Rows, each followed by one of two labels for a hidden trait (new trait and labels in each part):
[0.2, -1.3, -9.5, 8.2, 83.7, 17.3, -21.0, 7.8, -4.1, -12.3, -2.1, -18.7, -3.7, 1.8, -32.3, 29.2, 23.6, 2.1, -5.8, -37.7, 34.1, -13.8, -13.7, 18.3]	[56]
[-50.1, 16.9, -29.9, 16.1, 2.8, -1.2, -15.0, -5.1, 69.4, 1.9, -10.0, -12.6, 19.7, 15.9, -8.3, 19.7, 1.5, -9.0, 13.0, 22.7, 19.4, -7.6, 21.4, 2.4]	[56]
[-19.6, -16.9, -7.9, 0.0, 70.0, 12.2, -28.1, -3.1, 9.2, -7.1, -1.0, 5.5, -9.0, 6.0, -20.3, 26.8, 5.3, -2.8, -13.7, -36.2, 29.1, 2.3, -1.2, 21.0]	[56]
[-2.2, -14.5, 14.8, -1.3, -72.0, -1.3, 22.1, 9.3, 6.3, 4.3, 12.5, -7.0, 16.8, 28.0, -2.1, 33.5, 3.5, 4.2, -5.0, 16.0, -13.2, -24.3, 19.3, -1.7]	[59]
[-43.7, 15.4, -4.3, -9.3, -29.7, 2.1, -42.7, -4.1, 30.6, 9.7, -6.2, -9.4, -3.6, -3.5, 16.9, 20.0, -14.4, -12.4, -33.4, -26.4, 24.7, -7.4, 17.5, -8.9]	[56]
[-60.6, 2.6, -26.3, -2.1, -72.7, -20.7, -9.4, -9.1, 83.1, 19.0, -9.0, 4.0, 9.7, 5.7, 22.3, 15.5, -41.2, -7.9, 12.1, 56.8, -10.0, -30.4, 29.5, 2.1]	[56]
[-33.9, -7.1, 6.9, -21.8, 5.4, 8.5, -29.7, 6.8, 5.1, 1.5, 4.2, -4.4, -13.8, 4.9, 19.7, 21.8, -19.4, -7.3, -39.1, -36.6, 17.4, -13.4, 40.1, 6.3]	[59]
[-22.3, 19.7, -14.7, -1.5, 39.6, 4.3, -35.3, 15.4, 15.0, -1.6, -12.6, -14.2, -7.2, -15.4, -5.4, 26.9, 6.3, -8.1, -5.9, -13.0, 23.5, -5.3, -10.9, -0.3]	[56]
[-43.4, 8.1, 16.9, -20.0, -99.9, -4.6, -46.8, -23.6, 19.4, 11.2, 0.3, 0.3, 2.5, -5.1, 1.6, 25.9, -4.9, -2.1, -36.0, -11.8, 14.9, -29.3, -19.0, -15.1]	[56]
[-28.7, 18.0, -35.8, 23.4, 42.4, -11.9, -15.0, 20.0, 41.5, 20.7, -14.1, -1.5, -10.0, -2.4, 26.4, 24.3, -40.2, -20.0, 8.2, -18.3, 41.2, 4.8, 6.6, 7.5]	[56]
[-21.0, 22.3, -25.2, 27.9, 72.5, -3.4, -18.4, 10.0, 41.8, 16.0, -13.8, -19.2, -3.7, 2.8, 11.4, 23.8, -17.3, -16.8, 4.5, -30.6, 50.2, 4.8, -2.5, 7.7]	[56]
[-30.9, -8.7, -25.3, 17.2, 67.7, 0.1, -7.5, 2.4, 34.4, 11.7, -1.3, -1.4, -4.1, 16.1, 7.1, 20.8, -31.8, -7.7, 1.7, -18.7, 32.0, 22.1, 15.9, 24.4]	[56]
[-22.5, -9.8, -19.1, 14.7, 17.2, 0.1, -11.2, -17.6, 33.9, 7.6, 2.0, -11.3, 2.8, 17.3, -7.4, 25.4, -20.2, -5.6, 0.1, -11.2, 32.1, -7.4, -1.5, 24.2]	[56]
[-13.7, 13.2, -6.8, -2.3, 22.3, 2.4, -27.7, 15.2, 9.0, -6.9, -11.1, -2.9, -8.7, -18.0, -15.7, 31.1, 8.9, 2.7, -1.5, -9.7, 17.1, -5.3, -25.0, 0.3]	[56]
[-3.1, -5.5, 8.8, 3.3, 9.9, 1.5, -3.2, 16.0, -3.1, 11.9, 6.3, -1.7, -4.6, 14.5, 18.1, 26.2, -18.4, -6.8, -24.2, -38.3, 26.9, 21.8, 13.4, 8.6]	[59]
[-11.7, 13.1, 8.8, -0.9, -59.2, -5.6, -3.1, 19.9, 15.7, 6.7, -1.9, -6.3, 12.3, 5.0, 7.5, 30.3, 1.0, -8.9, -3.3, 14.3, -4.3, -9.2, 8.8, -15.1]	[59]
[-15.3, -12.6, 11.5, 3.1, -30.5, -3.5, 1.0, -0.5, 14.1, 16.5, 10.9, -15.7, 5.5, 18.5, 19.8, 25.1, -18.4, -9.6, -18.9, -18.5, 15.0, -4.8, 17.3, 5.8]	[59]
[-57.6, -2.9, -19.8, -12.5, 47.7, 13.9, -26.0, -9.5, 51.0, -24.0, -5.6, -13.1, 6.3, 12.7, -21.6, 21.6, 14.9, 8.8, 1.7, 25.0, 0.5, -15.2, 43.5, 26.8]	[56]
[-6.2, -4.2, 7.7, -12.0, 6.6, 8.3, -18.7, 9.3, -8.7, -4.8, 5.4, -9.2, -1.4, 5.0, -6.0, 29.8, 9.2, 2.0, -18.6, -27.4, 25.2, 10.4, 10.4, 2.1]	[59]
[4.9, 16.4, 3.4, 12.2, -43.2, -11.3, -2.1, 27.0, 5.3, 22.5, -2.5, 4.7, -2.2, 0.0, 30.9, 31.0, -22.5, -16.8, -13.0, -33.2, 24.9, 7.9, -8.2, -17.4]	[56]
[-29.0, 12.2, -22.3, 17.8, 9.3, -10.5, -14.0, 11.8, 40.1, 18.5, -10.7, 11.8, -3.7, -0.6, 16.2, 23.5, -30.7, -15.8, 7.4, -6.2, 32.5, 12.9, -2.7, 3.2]	[56]
[-47.3, 20.0, -25.8, -12.6, 74.1, 5.5, -22.5, 33.9, 45.7, -13.4, -18.5, 7.7, -3.4, -11.3, 8.5, 20.3, 1.5, -2.6, 8.3, 28.7, -4.9, 2.1, 47.9, 3.3]	[56]

New part:
[5.0, 45.3, -0.2, -3.4, -1.4, -11.9, 4.5, 4.8, -7.9, -8.2, 18.7, 2.8, 21.4, -14.1, 22.5, 14.4, -10.0, 16.3, -0.5, 10.5, -15.5, 14.3, 6.3, 4.1, -25.1, -6.1, 0.2, 4.3, -4.7, 12.6, -78.7, -12.1, -2.3, 11.0, 5.4, 19.1, -2.5, 0.6, 13.7, -29.3, 3.5, 10.2, -15.7, 3.5, -0.2, -6.6, 0.3, -9.3, -5.0, 15.6, -0.4, -13.6, 6.1, -8.7, -4.3, 10.1, -5.1, 27.0, -9.0, -4.2, -30.3, -44.3, -1.0, -9.7, 8.3, 1.7, 20.7, -20.0]	<58>
[1.7, 34.1, 1.6, -6.3, 5.7, 3.4, -19.4, -37.4, 2.3, -0.6, -0.6, -10.7, 31.8, -15.9, 18.0, -2.4, -13.8, -5.4, 7.9, -0.7, -14.6, 3.9, -13.4, 0.4, -8.9, 18.8, 2.0, -26.4, 2.1, 4.0, -63.5, 13.3, -5.8, 4.0, -9.4, 5.6, -9.6, 36.2, 35.7, -34.9, 7.4, 6.3, -32.8, -5.0, 35.0, 5.1, 0.0, 4.9, -6.9, 15.5, -1.5, -9.9, -16.3, 5.4, -4.9, -3.4, -10.7, 8.7, -6.0, -3.5, -28.7, -28.5, -4.6, -6.6, 10.7, 2.5, -0.6, -10.7]	<58>
[6.2, 44.7, 0.0, 29.1, 15.1, -13.4, 8.2, 22.0, -18.6, -8.0, 29.3, -9.5, 64.2, -37.9, 32.3, 4.9, -62.8, -38.8, 4.1, 30.8, -24.4, 14.9, 10.3, -8.3, -29.3, 15.1, 2.6, -4.9, -13.4, 9.2, 10.0, 7.6, -1.2, -15.3, 39.5, 38.7, -6.8, 43.4, -50.6, -9.1, -0.4, 18.7, -26.4, 8.8, -23.3, 32.1, 13.3, -31.5, 23.4, 32.2, 3.2, -18.3, 20.2, -22.0, 12.5, 22.8, -10.1, 29.9, -38.7, 2.1, -29.5, -70.0, -5.5, -7.2, 17.6, -8.6, 22.8, -28.6]	<58>
[-3.7, 35.9, 1.2, 8.6, 7.1, 0.0, -6.2, 2.3, 15.2, 1.5, 6.9, -11.6, 2.0, -43.8, 4.3, -21.9, -31.0, -30.6, 4.1, 12.0, 7.7, -4.5, 0.6, 2.1, 2.6, 13.6, -5.0, -15.7, 4.2, -3.7, 0.7, 13.9, -12.0, 7.0, -1.2, -24.6, -9.4, 9.8, -16.3, 2.5, 1.1, 5.9, -11.6, -0.5, 29.1, 12.4, -0.2, -11.2, 8.0, -12.4, -1.1, 2.4, 18.0, 5.6, 3.2, 0.6, -12.0, 11.6, -0.3, 3.8, 10.2, -2.2, -13.6, -8.6, 2.3, -0.7, -14.4, -0.5]	<62>
[0.0, 64.5, 0.1, 11.8, 1.3, 7.7, 4.3, -35.4, 10.1, -9.4, -41.0, -8.9, 13.0, -13.6, 60.4, 1.7, -37.8, -8.6, 9.8, 13.9, 41.0, -8.8, -10.9, 7.2, 24.2, -9.9, 2.8, -40.4, 3.2, -7.8, 99.9, -9.8, 2.7, 18.9, -5.3, 15.5, 3.3, 32.0, -40.0, -34.6, -7.7, 0.1, 28.7, -3.0, -7.3, 3.7, 4.2, 15.9, 9.3, 14.6, 12.7, -1.6, 12.4, -1.2, -0.1, 7.6, -7.6, -10.7, 2.6, 3.3, -19.0, 24.5, 0.8, -7.2, -8.5, -0.5, 14.8, -11.7]	<62>
[2.2, 47.6, 1.4, -3.3, 11.4, -0.3, -14.4, -24.2, 5.8, -6.7, 9.4, -4.9, 29.5, -18.8, 17.9, 3.7, -14.7, 0.7, 5.7, 3.3, -22.3, 6.1, 13.7, 2.8, -10.6, 5.7, -0.6, -18.7, -0.1, 5.5, -74.6, -1.6, -6.0, 10.0, -7.7, 23.3, -11.7, 16.7, 23.0, -30.5, 5.7, 7.6, -29.3, -3.3, 20.2, -3.2, -0.6, 1.9, -7.6, 12.7, -0.1, -6.4, -10.7, -0.9, -2.2, 0.4, -8.7, 22.2, -11.9, -3.0, -18.2, -32.5, -2.7, -9.4, 6.9, 0.6, 3.5, -14.8]	<58>
[-2.9, 37.2, 0.6, 8.4, 1.0, 0.4, -1.2, -2.8, 11.3, -1.3, -3.7, -8.0, -0.4, -31.4, 15.4, -13.7, -28.6, -18.9, 4.4, 12.9, 14.6, -5.2, 36.8, 4.5, 7.7, 1.0, -2.6, -11.7, 3.8, -3.4, 15.7, 5.6, -9.8, 11.9, -3.5, -14.0, -4.6, 8.3, -19.4, -5.5, -1.1, 6.9, -1.8, -1.0, 18.9, 13.4, 0.2, -7.0, 6.6, -7.4, 1.7, -0.3, 18.9, 3.3, 0.7, 2.9, -8.4, 4.6, 1.6, 3.7, 2.5, 6.4, -9.6, -8.0, -0.6, 0.1, -6.1, -2.5]	<62>
[3.0, 33.8, 1.1, 2.4, 10.3, -1.5, -12.0, -18.4, -4.2, -1.4, 6.0, -11.0, 38.7, -22.8, 20.5, -0.6, -23.8, -12.1, 6.4, 8.0, -18.0, 8.3, -12.3, -1.8, -14.4, 17.7, 3.0, -20.5, -1.5, 4.6, -44.2, 13.4, -3.6, -1.7, 3.7, 9.9, -6.7, 41.2, 19.2, -27.8, 4.9, 8.6, -29.1, -0.4, 17.8, 13.1, 3.5, -7.0, 1.2, 21.2, -0.2, -13.7, -6.2, -2.0, -1.6, 4.1, -10.3, 15.5, -14.7, -2.0, -27.5, -34.8, -4.2, -6.2, 12.8, -0.6, 8.3, -17.0]	<58>
[1.2, 40.3, 2.1, -9.8, 9.1, 4.6, -24.6, -42.1, 12.1, -5.0, 2.9, -10.1, 26.3, -12.8, 18.3, -0.5, -10.0, -2.8, 8.1, -2.9, -21.5, 2.4, -30.0, 3.8, -5.7, 10.3, -0.3, -25.7, 3.7, 2.3, -81.5, 4.0, -7.3, 11.0, -18.8, 19.8, -14.2, 20.2, 43.7, -33.6, 7.4, 3.9, -33.3, -7.2, 34.6, -7.9, -2.9, 10.0, -10.4, 12.4, -0.8, -2.7, -18.7, 6.7, -3.6, -7.1, -9.4, 18.0, -8.2, -3.3, -15.3, -26.1, -3.5, -8.5, 5.4, 2.4, -3.6, -10.1]	<58>
[5.0, 35.5, 0.3, 18.5, 3.2, -9.4, 3.4, 7.4, -17.9, -1.7, 16.8, -12.1, 58.4, -33.8, 27.8, -0.7, -52.0, -33.4, 5.7, 23.1, -15.5, 13.4, 0.8, -7.9, -24.9, 22.8, 4.8, -6.5, -8.8, 8.0, -0.4, 17.0, -3.4, -15.0, 29.4, 16.3, -3.0, 47.0, -27.4, -18.0, 1.7, 16.6, -23.5, 7.3, -7.8, 32.3, 11.1, -23.3, 17.4, 29.6, 0.9, -20.9, 10.4, -14.7, 5.8, 16.6, -10.6, 18.4, -27.9, 0.0, -37.4, -56.4, -5.4, -4.7, 18.3, -5.8, 19.3, -24.2]	<58>
